Below are the code and all the weights of a small trained network. Each question names an input and a target symbol and asks about switching units off, where a switched-off unit gives its printed mean instead of its output.

import numpy as np


def w(rows, s, z=0):
    codes = np.array(rows[::2]) - 128.0
    scale = np.full(codes.shape[1], s)
    scale[-1] = z or s
    return codes * scale


def f(y):
    return np.maximum(y, 0)


def softmax(a):
    e = np.exp(a - a.max(-1, keepdims=True))
    return e / e.sum(-1, keepdims=True)


def log_softmax(a):
    a = a - a.max(-1, keepdims=True)
    return a - np.log(np.exp(a).sum(-1, keepdims=True))


def net(x, mask):
    ids = ['αβγδεζθλμξπστφψω'.index(c) for c in x.split()]
    T = len(ids)
    res = E[ids] + P[:T]
    u = 0
    for l in range(2):
        q, k, v = (res @ M[l].T for M in (Q, K, V))
        z = softmax(np.where(np.tri(T) > 0, q @ k.T / 2**0.5, -1e9)) @ v
        res = res + np.where(mask[u], z, O[l][:, -1]) @ O[l][:, :-1]
        u += 1
        y = f(res @ A[l][:, :-1].T + A[l][:, -1])
        res = res + np.where(mask[u : u + 16], y, B[l][:, -1]) @ B[l][:, :-1]
        u += 16
    return log_softmax(res[-1] @ U[:, :-1].T + U[:, -1])


Q, K, V, O, A, B = {}, {}, {}, {}, {}, {}
E = w([
[35,81,103,162],'α',
[87,62,149,118],'β',
[41,140,136,135],'γ',
[133,160,166,41],'δ',
[45,113,118,119],'ε',
[170,107,57,136],'ζ',
[125,81,219,108],'θ',
[138,170,203,211],'λ',
[45,40,78,187],'μ',
[89,251,138,145],'ξ',
[188,61,89,136],'π',
[175,88,41,176],'σ',
[112,197,13,176],'τ',
[195,70,68,178],'φ',
[187,72,92,137],'ψ',
[180,110,69,123],'ω',
],0.016)
P = w([
[92,117,68,20],'0',
[180,93,254,169],'1',
[172,98,246,195],'2',
[169,104,236,211],'3',
[165,111,227,219],'4',
[164,122,227,221],'5',
[163,130,207,228],'6',
[160,121,206,246],'7',
[157,131,199,232],'8',
[155,129,192,222],'9',
],0.0046)
Q[0] = w([
[31,113,156,146],'L0H1',
[5,182,147,117],'L0H1',
],0.014)
K[0] = w([
[98,183,241,184],'L0H1',
[130,255,227,230],'L0H1',
],0.0097)
V[0] = w([
[48,140,254,108],'L0H1',
[211,183,166,224],'L0H1',
],0.0072)
O[0] = w([
[3,72,95,154,49],'L0H1',
[128,153,254,244,251],'L0H1',
],0.0089,0.0027)
A[0] = w([
[139,111,97,166,226],'L0N1',
[167,178,164,110,230],'L0N2',
[142,89,215,146,3],'L0N3',
[132,44,194,144,162],'L0N4',
[124,105,155,143,206],'L0N5',
[144,183,156,201,99],'L0N6',
[138,146,49,223,127],'L0N7',
[78,67,139,110,211],'L0N8',
[191,131,130,164,35],'L0N9',
[84,254,89,91,159],'L0N10',
[33,159,132,136,25],'L0N11',
[176,156,36,199,122],'L0N12',
[68,162,130,131,96],'L0N13',
[196,143,45,54,12],'L0N14',
[127,227,76,76,32],'L0N15',
[37,163,123,95,82],'L0N16',
],0.0096,0.0038)
B[0] = w([
[171,154,164,125,218],'L0N1',
[72,106,170,180,224],'L0N2',
[111,139,109,71,209],'L0N3',
[122,203,85,112,247],'L0N4',
[112,193,109,190,210],'L0N5',
[81,81,114,96,254],'L0N6',
[97,146,167,84,228],'L0N7',
[157,118,160,65,198],'L0N8',
[173,71,114,90,213],'L0N9',
[12,137,4,187,155],'L0N10',
[166,95,135,208,186],'L0N11',
[193,139,134,81,240],'L0N12',
[132,89,116,199,168],'L0N13',
[233,137,48,111,206],'L0N14',
[141,248,2,106,141],'L0N15',
[124,52,85,161,160],'L0N16',
],0.0075)
Q[1] = w([
[169,41,97,216],'L1H1',
[2,155,159,129],'L1H1',
],0.0094)
K[1] = w([
[151,6,68,167],'L1H1',
[111,193,218,173],'L1H1',
],0.012)
V[1] = w([
[254,238,140,50],'L1H1',
[157,17,251,108],'L1H1',
],0.0051)
O[1] = w([
[31,107,126,105,162],'L1H1',
[193,174,142,8,2],'L1H1',
],0.012,0.0049)
A[1] = w([
[90,133,149,141,216],'L1N1',
[125,207,210,113,179],'L1N2',
[168,115,150,92,192],'L1N3',
[134,89,60,110,152],'L1N4',
[172,123,166,86,254],'L1N5',
[83,136,154,143,241],'L1N6',
[155,165,126,190,250],'L1N7',
[92,90,136,15,91],'L1N8',
[124,130,117,126,208],'L1N9',
[152,51,65,116,117],'L1N10',
[158,170,54,8,182],'L1N11',
[122,126,130,214,185],'L1N12',
[175,223,89,147,104],'L1N13',
[138,203,213,102,213],'L1N14',
[156,213,88,113,76],'L1N15',
[240,132,84,141,164],'L1N16',
],0.012,0.006)
B[1] = w([
[176,143,133,80,174],'L1N1',
[166,58,103,127,180],'L1N2',
[98,223,226,192,163],'L1N3',
[117,156,216,34,180],'L1N4',
[76,232,130,245,178],'L1N5',
[156,171,111,53,184],'L1N6',
[179,142,88,65,238],'L1N7',
[250,243,154,66,171],'L1N8',
[179,110,118,143,155],'L1N9',
[158,70,170,60,192],'L1N10',
[63,90,212,195,189],'L1N11',
[154,125,164,123,252],'L1N12',
[14,183,120,40,169],'L1N13',
[147,7,129,168,184],'L1N14',
[9,117,87,35,138],'L1N15',
[2,123,6,149,201],'L1N16',
],0.0067,0.017)
U = w([
[133,197,72,66,242],'α',
[79,150,138,128,99],'β',
[184,255,64,152,50],'γ',
[242,91,152,140,164],'δ',
[135,97,59,106,62],'ε',
[107,72,122,99,92],'ζ',
[78,158,117,187,56],'θ',
[116,141,168,209,202],'λ',
[66,109,133,118,35],'μ',
[145,118,93,180,252],'ξ',
[111,144,148,94,122],'π',
[167,151,103,6,46],'σ',
[91,62,159,183,82],'τ',
[137,231,175,96,73],'φ',
[118,139,142,105,148],'ψ',
[109,75,128,102,205],'ω',
],0.0095,0.0044)

Each question gives the input, a string of symbols that net reads in full, and the target symbol t.
The units are the heads (2 rows each of Q, K, V and O) and the neurons (one row each of A and B). Each row of codes is followed by its name. A weight is (code - 128) times the scale printed after its matrix; where a second scale follows, it is the last column's (O, A, B and U).
mask holds one flag per unit, layer by layer, with each layer's heads first. A switched-off unit (its flag False) gives its mean, the last column of its rows in O or B, instead of its output. The means were averaged over made-up inputs and are rounded, as every weight is.
A unit's drop is (log p(t) with every unit on - log p(t) with that unit switched off) / (log p(t) with every unit on - log p(t) with every unit switched off).
The circuit of an input: a set's keep is (log p(t) with only the set's units on - log p(t) with every unit switched off) / (log p(t) with every unit on - log p(t) with every unit switched off). Starting from the 12 units with the biggest drops (on a tie, the unit counted first), units are removed one at a time, each time the one whose removal leaves the highest keep (on an exact tie, the one counted first), for as long as the keep stays at least 0.8.
circuit, biggest first: the units of the circuit, biggest drop first
k most important neurons: the k neurons with the biggest drops, biggest first
k most important neurons of layer l: the k neurons of layer l with the biggest drops, biggest first
input φ θ π θ ω θ α, target ξ: circuit, biggest first -> L0H1, L1H1, L0N11, L1N16
input τ μ π ξ ξ β ξ ξ π π, target τ: circuit, biggest first -> L1H1, L0H1, L0N10, L0N14
input τ λ μ λ φ, target τ: circuit, biggest first -> L1H1, L0H1, L0N14
input δ λ τ ψ φ δ δ δ α ω, target δ: 2 most important neurons -> L0N15, L0N10
input ω γ φ, target ω: circuit, biggest first -> L1H1, L0H1, L0N14, L1N10
input ξ ω θ ε ω φ α π, target ξ: 3 most important neurons -> L1N16, L0N10, L0N15
input θ λ α, target δ: 3 most important neurons -> L0N8, L0N4, L0N14
input α ξ α π φ φ φ φ, target α: 2 most important neurons -> L1N16, L1N13
input φ γ σ, target φ: 2 most important neurons -> L0N14, L1N8
input θ ζ τ φ φ σ ω θ ζ, target θ: 3 most important neurons -> L1N16, L1N5, L0N16
input σ μ φ, target σ: 2 most important neurons of layer 0 -> L0N14, L0N15
input φ σ σ φ θ θ ε ξ λ, target δ: 2 most important neurons of layer 1 -> L1N16, L1N14
input μ φ φ φ φ θ φ ψ λ ζ, target μ: 3 most important neurons -> L1N11, L0N16, L1N16
input θ ω λ σ, target θ: 2 most important neurons -> L1N16, L1N5
input σ μ ψ ω β λ μ β, target δ: 3 most important neurons of layer 1 -> L1N16, L1N14, L1N2
input γ φ σ ψ, target γ: 2 most important neurons of layer 0 -> L0N16, L0N4
input λ λ φ ξ ε α θ π γ τ, target α: 3 most important neurons -> L1N13, L0N10, L1N15
input φ λ μ μ μ φ φ τ, target α: 2 most important neurons -> L0N10, L1N13
input γ π β α ζ π σ, target γ: 3 most important neurons -> L0N16, L1N7, L0N12
input λ φ σ δ β γ φ, target λ: most important neuron of layer 0 -> L0N9
input φ ξ γ τ ω λ σ, target φ: 2 most important neurons -> L1N8, L0N12
input ε α π λ ζ, target ε: 2 most important neurons -> L1N16, L0N15
input σ α λ β ω ζ, target σ: 2 most important neurons of layer 1 -> L1N8, L1N5
input μ ε ω, target μ: most important neuron of layer 1 -> L1N11
input α θ λ π σ, target α: 2 most important neurons of layer 1 -> L1N16, L1N13
input λ β φ ψ ξ γ, target γ: 2 most important neurons of layer 0 -> L0N11, L0N13
